Below is a small trained network, with its code and all its weights. Each question gives an input and a target symbol and asks what happens when units are switched off, that is, made to give their printed mean instead of their output.

import numpy as np


def w(rows, s, z=0):
    codes = np.array(rows[::2]) - 128.0
    scale = np.full(codes.shape[1], s)
    scale[-1] = z or s
    return codes * scale


def f(y):
    return np.maximum(y, 0)


def softmax(a):
    e = np.exp(a - a.max(-1, keepdims=True))
    return e / e.sum(-1, keepdims=True)


def log_softmax(a):
    a = a - a.max(-1, keepdims=True)
    return a - np.log(np.exp(a).sum(-1, keepdims=True))


def net(x, mask):
    ids = ['βγεζηθλμξπστω'.index(c) for c in x.split()]
    T = len(ids)
    res = E[ids] + P[:T]
    u = 0
    for l in range(2):
        r = res
        for j in range(3):
            rows = slice(2 * j, 2 * j + 2)
            q, k, v = (r @ M[l][rows].T for M in (Q, K, V))
            z = softmax(np.where(np.tri(T) > 0, q @ k.T / 2**0.5, -1e9)) @ v
            o = O[l][rows]
            res = res + np.where(mask[u + j], z, o[:, -1]) @ o[:, :-1]
        u += 3
        y = f(res @ A[l][:, :-1].T + A[l][:, -1])
        res = res + np.where(mask[u : u + 8], y, B[l][:, -1]) @ B[l][:, :-1]
        u += 8
    return log_softmax(res[-1] @ U[:, :-1].T + U[:, -1])


Q, K, V, O, A, B = {}, {}, {}, {}, {}, {}
E = w([
[194,119,136,42,120,110,64,168],'β',
[132,26,85,95,98,90,70,112],'γ',
[159,78,169,90,86,121,89,53],'ε',
[75,219,92,71,88,186,104,60],'ζ',
[38,153,161,92,132,157,78,140],'η',
[86,120,171,115,97,99,119,100],'θ',
[39,96,88,205,135,98,148,57],'λ',
[199,124,146,105,222,124,141,103],'μ',
[65,151,99,134,127,23,113,182],'ξ',
[124,124,143,147,67,150,80,130],'π',
[199,197,177,175,204,49,129,127],'σ',
[148,129,68,161,106,160,172,139],'τ',
[187,125,129,101,85,4,111,107],'ω',
],0.016)
P = w([
[111,87,169,97,90,157,255,160],'0',
[151,150,163,124,252,161,22,95],'1',
[156,182,145,109,236,161,23,98],'2',
[131,176,136,134,207,179,42,93],'3',
[142,180,133,148,188,168,38,90],'4',
[132,174,118,146,167,154,44,87],'5',
[139,173,106,131,143,144,43,93],'6',
[131,178,92,137,135,153,40,81],'7',
[107,179,90,120,133,162,19,87],'8',
],0.0042)
Q[0] = w([
[106,177,138,143,70,74,101,92],'0.h0',
[116,96,162,127,84,116,214,177],'0.h0',
[96,65,169,69,122,150,228,189],'0.h1',
[142,146,116,142,44,89,174,182],'0.h1',
[130,152,131,125,2,64,161,174],'0.h2',
[101,106,44,57,73,135,68,101],'0.h2',
],0.013)
K[0] = w([
[127,103,142,95,102,108,127,123],'0.h0',
[119,98,108,129,194,176,69,121],'0.h0',
[124,153,120,136,141,160,8,95],'0.h1',
[123,92,160,148,97,127,86,161],'0.h1',
[133,94,146,68,34,134,133,115],'0.h2',
[66,117,100,157,60,150,127,154],'0.h2',
],0.017)
V[0] = w([
[99,169,148,140,101,164,202,136],'0.h0',
[151,185,101,183,60,66,4,176],'0.h0',
[120,187,117,196,133,57,71,90],'0.h1',
[154,149,155,113,195,116,130,112],'0.h1',
[113,72,161,56,118,115,169,166],'0.h2',
[157,118,96,115,69,106,112,37],'0.h2',
],0.012)
O[0] = w([
[181,223,108,117,89,31,42,62,2],'0.h0',
[219,164,238,133,233,139,252,196,244],'0.h0',
[8,139,205,145,213,160,134,196,171],'0.h1',
[112,70,56,41,148,127,140,96,98],'0.h1',
[34,131,140,51,73,73,171,214,56],'0.h2',
[149,49,150,130,143,174,254,74,238],'0.h2',
],0.0047,0.0049)
A[0] = w([
[58,172,172,149,64,104,183,117,84],'0.n0',
[176,131,192,66,112,200,29,169,106],'0.n1',
[128,164,92,96,154,173,118,78,80],'0.n2',
[127,174,25,152,131,144,164,255,134],'0.n3',
[106,84,181,138,117,45,154,124,166],'0.n4',
[155,107,127,90,215,162,76,114,80],'0.n5',
[92,94,191,101,47,208,141,112,250],'0.n6',
[140,124,112,125,117,175,163,42,183],'0.n7',
],0.01,0.0021)
B[0] = w([
[167,173,174,136,97,114,147,1,164],'0.n0',
[180,87,36,218,215,90,170,55,225],'0.n1',
[69,85,156,44,158,121,161,163,186],'0.n2',
[180,91,105,75,188,68,210,58,156],'0.n3',
[101,55,211,60,149,181,108,209,216],'0.n4',
[4,109,108,102,61,53,131,162,242],'0.n5',
[186,201,110,179,156,157,6,159,253],'0.n6',
[189,90,150,83,159,110,117,55,249],'0.n7',
],0.0085,0.0055)
Q[1] = w([
[145,164,107,119,102,165,198,193],'1.h0',
[107,165,78,142,2,125,161,128],'1.h0',
[148,175,104,152,80,143,84,101],'1.h1',
[91,205,87,151,21,124,196,129],'1.h1',
[206,77,139,122,244,66,121,116],'1.h2',
[115,203,131,111,108,148,174,125],'1.h2',
],0.0099)
K[1] = w([
[127,127,138,95,103,67,89,145],'1.h0',
[46,201,140,137,120,56,124,93],'1.h0',
[129,151,173,155,174,121,110,123],'1.h1',
[65,67,69,146,253,173,104,150],'1.h1',
[139,166,178,160,6,94,161,112],'1.h2',
[151,111,77,106,136,148,109,171],'1.h2',
],0.011)
V[1] = w([
[136,131,123,183,136,188,80,183],'1.h0',
[176,137,60,91,119,181,155,147],'1.h0',
[175,164,120,168,54,91,167,180],'1.h1',
[73,116,118,161,230,125,140,116],'1.h1',
[93,93,163,177,108,215,171,127],'1.h2',
[176,150,85,59,246,160,160,114],'1.h2',
],0.014)
O[1] = w([
[173,113,160,112,145,72,2,129,177],'1.h0',
[183,131,37,112,154,40,121,121,132],'1.h0',
[137,90,125,187,237,140,119,182,2],'1.h1',
[140,198,104,108,114,46,142,71,72],'1.h1',
[143,57,121,84,193,158,161,51,83],'1.h2',
[144,105,152,214,31,51,151,105,181],'1.h2',
],0.0067,0.0082)
A[1] = w([
[151,188,86,172,215,115,112,103,52],'1.n0',
[173,129,65,110,180,223,109,197,46],'1.n1',
[128,121,110,161,25,118,167,133,4],'1.n2',
[7,131,187,152,211,78,107,98,136],'1.n3',
[180,108,119,132,139,194,194,212,166],'1.n4',
[104,137,76,250,134,191,64,33,159],'1.n5',
[254,122,153,78,68,83,155,215,198],'1.n6',
[77,76,82,169,90,137,225,197,176],'1.n7',
],0.0074,0.0026)
B[1] = w([
[92,215,148,101,239,124,173,100,184],'1.n0',
[224,97,121,49,90,66,217,176,176],'1.n1',
[240,143,175,64,187,191,128,107,202],'1.n2',
[113,165,211,121,33,13,119,133,242],'1.n3',
[86,157,71,201,153,176,72,20,188],'1.n4',
[39,92,90,173,251,101,45,131,255],'1.n5',
[195,119,43,58,220,153,120,199,250],'1.n6',
[67,108,117,255,61,206,205,175,213],'1.n7',
],0.0065,0.0076)
U = w([
[91,194,152,10,147,204,99,48,141],'β',
[134,115,16,136,151,82,185,73,186],'γ',
[210,163,213,154,46,222,60,104,106],'ε',
[195,216,190,173,124,69,170,142,2],'ζ',
[121,178,60,200,158,205,44,145,134],'η',
[62,46,191,150,147,156,132,10,113],'θ',
[70,2,84,78,27,144,75,144,213],'λ',
[38,222,102,125,123,118,88,210,222],'μ',
[119,103,215,110,223,148,200,182,221],'ξ',
[70,114,133,74,80,52,203,138,94],'π',
[183,76,161,98,166,76,47,90,127],'σ',
[119,89,154,35,184,225,161,207,19],'τ',
[188,146,58,104,96,188,162,28,121],'ω',
],0.0048,0.0042)

Each question gives the input, a string of symbols that net reads in full, and the target symbol t.
The units are the heads (2 rows each of Q, K, V and O) and the neurons (one row each of A and B). Each row of codes is followed by its name. A weight is (code - 128) times the scale printed after its matrix; where a second scale follows, it is the last column's (O, A, B and U).
mask holds one flag per unit, layer by layer, with each layer's heads first. A switched-off unit (its flag False) gives its mean, the last column of its rows in O or B, instead of its output. The means were averaged over made-up inputs and are rounded, as every weight is.
A unit's drop is (log p(t) with every unit on - log p(t) with that unit switched off) / (log p(t) with every unit on - log p(t) with every unit switched off).
The circuit of an input: a set's keep is (log p(t) with only the set's units on - log p(t) with every unit switched off) / (log p(t) with every unit on - log p(t) with every unit switched off). Starting from the 12 units with the biggest drops (on a tie, the unit counted first), units are removed one at a time, each time the one whose removal leaves the highest keep (on an exact tie, the one counted first), for as long as the keep stays at least 0.8.
units of the circuit, in order: the units of the circuit, biggest drop first
unit that matters most: the unit with the biggest drop
top k neurons: the k neurons with the biggest drops, biggest first
k most important neurons of layer l: the k neurons of layer l with the biggest drops, biggest first
which heads matter: for each layer, one digit per head in row order, 1 if its drop is at least 0.15 and else 0, layers parted by /
input γ π μ π, target η: units of the circuit, in order -> [0.n6, 1.n5, 0.n1]
input ζ θ μ ω λ γ λ γ, target ε: 2 most important neurons of layer 1 -> [1.n2, 1.n5]
input τ π σ λ, target η: 2 most important neurons of layer 1 -> [1.n5, 1.n1]
input γ ω τ τ τ λ τ γ, target γ: units of the circuit, in order -> [1.h0, 0.n3]
input β ε τ, target ω: unit that matters most -> 1.n2
input ζ π γ γ, target ε: top 2 neurons -> [1.n2, 0.n7]
input ε β λ η, target λ: units of the circuit, in order -> [1.h1, 0.h0, 1.n0]
input θ ω γ ξ, target ξ: top 2 neurons -> [0.n3, 1.n1]
input ζ γ ξ ξ π ζ ε, target ε: 2 most important neurons of layer 0 -> [0.n7, 0.n2]
input τ ω γ λ τ η ξ, target ξ: units of the circuit, in order -> [0.h0, 1.h1]
input π ω θ, target ξ: units of the circuit, in order -> [0.h0, 1.h1, 0.h1]
input τ θ ξ ζ π ω τ λ β, target γ: units of the circuit, in order -> [0.n1, 1.h0]
input λ θ β γ ω, target β: 3 most important neurons of layer 0 -> [0.n1, 0.n0, 0.n4]
input μ τ ε λ ζ β ζ, target ω: units of the circuit, in order -> [0.h1, 1.h0, 1.h2, 1.n2]
input λ μ μ τ ω λ, target β: units of the circuit, in order -> [0.h0, 0.n0, 1.h2, 1.h1]
input τ π λ τ γ ζ β, target η: top 3 neurons -> [0.n1, 0.n3, 0.n7]
input η λ ω ω γ, target μ: unit that matters most -> 0.h2
input λ ζ ω, target β: top 2 neurons -> [0.n0, 1.n4]
input ξ β γ λ σ, target ζ: units of the circuit, in order -> [0.n3, 1.h2, 0.h0]
input μ τ γ λ γ, target ω: which heads matter -> 010 / 110
input ω ω ε λ ε, target θ: which heads matter -> 001 / 101
input τ γ π γ ξ γ ω λ, target η: top 4 neurons -> [1.n4, 0.n4, 0.n3, 0.n5]
input η ε λ λ η, target μ: which heads matter -> 101 / 000
input τ γ γ λ ω, target ξ: units of the circuit, in order -> [0.h0]
input γ λ ζ μ ω γ ξ π, target σ: which heads matter -> 101 / 101
input γ λ ζ, target σ: which heads matter -> 101 / 100
input η λ θ, target μ: which heads matter -> 111 / 001
input τ ω τ γ η, target η: top 2 neurons -> [0.n1, 0.n3]
input γ ε ω μ λ θ, target σ: 3 most important neurons of layer 0 -> [0.n6, 0.n5, 0.n4]
input π γ γ λ γ π, target η: top 2 neurons -> [0.n4, 1.n5]
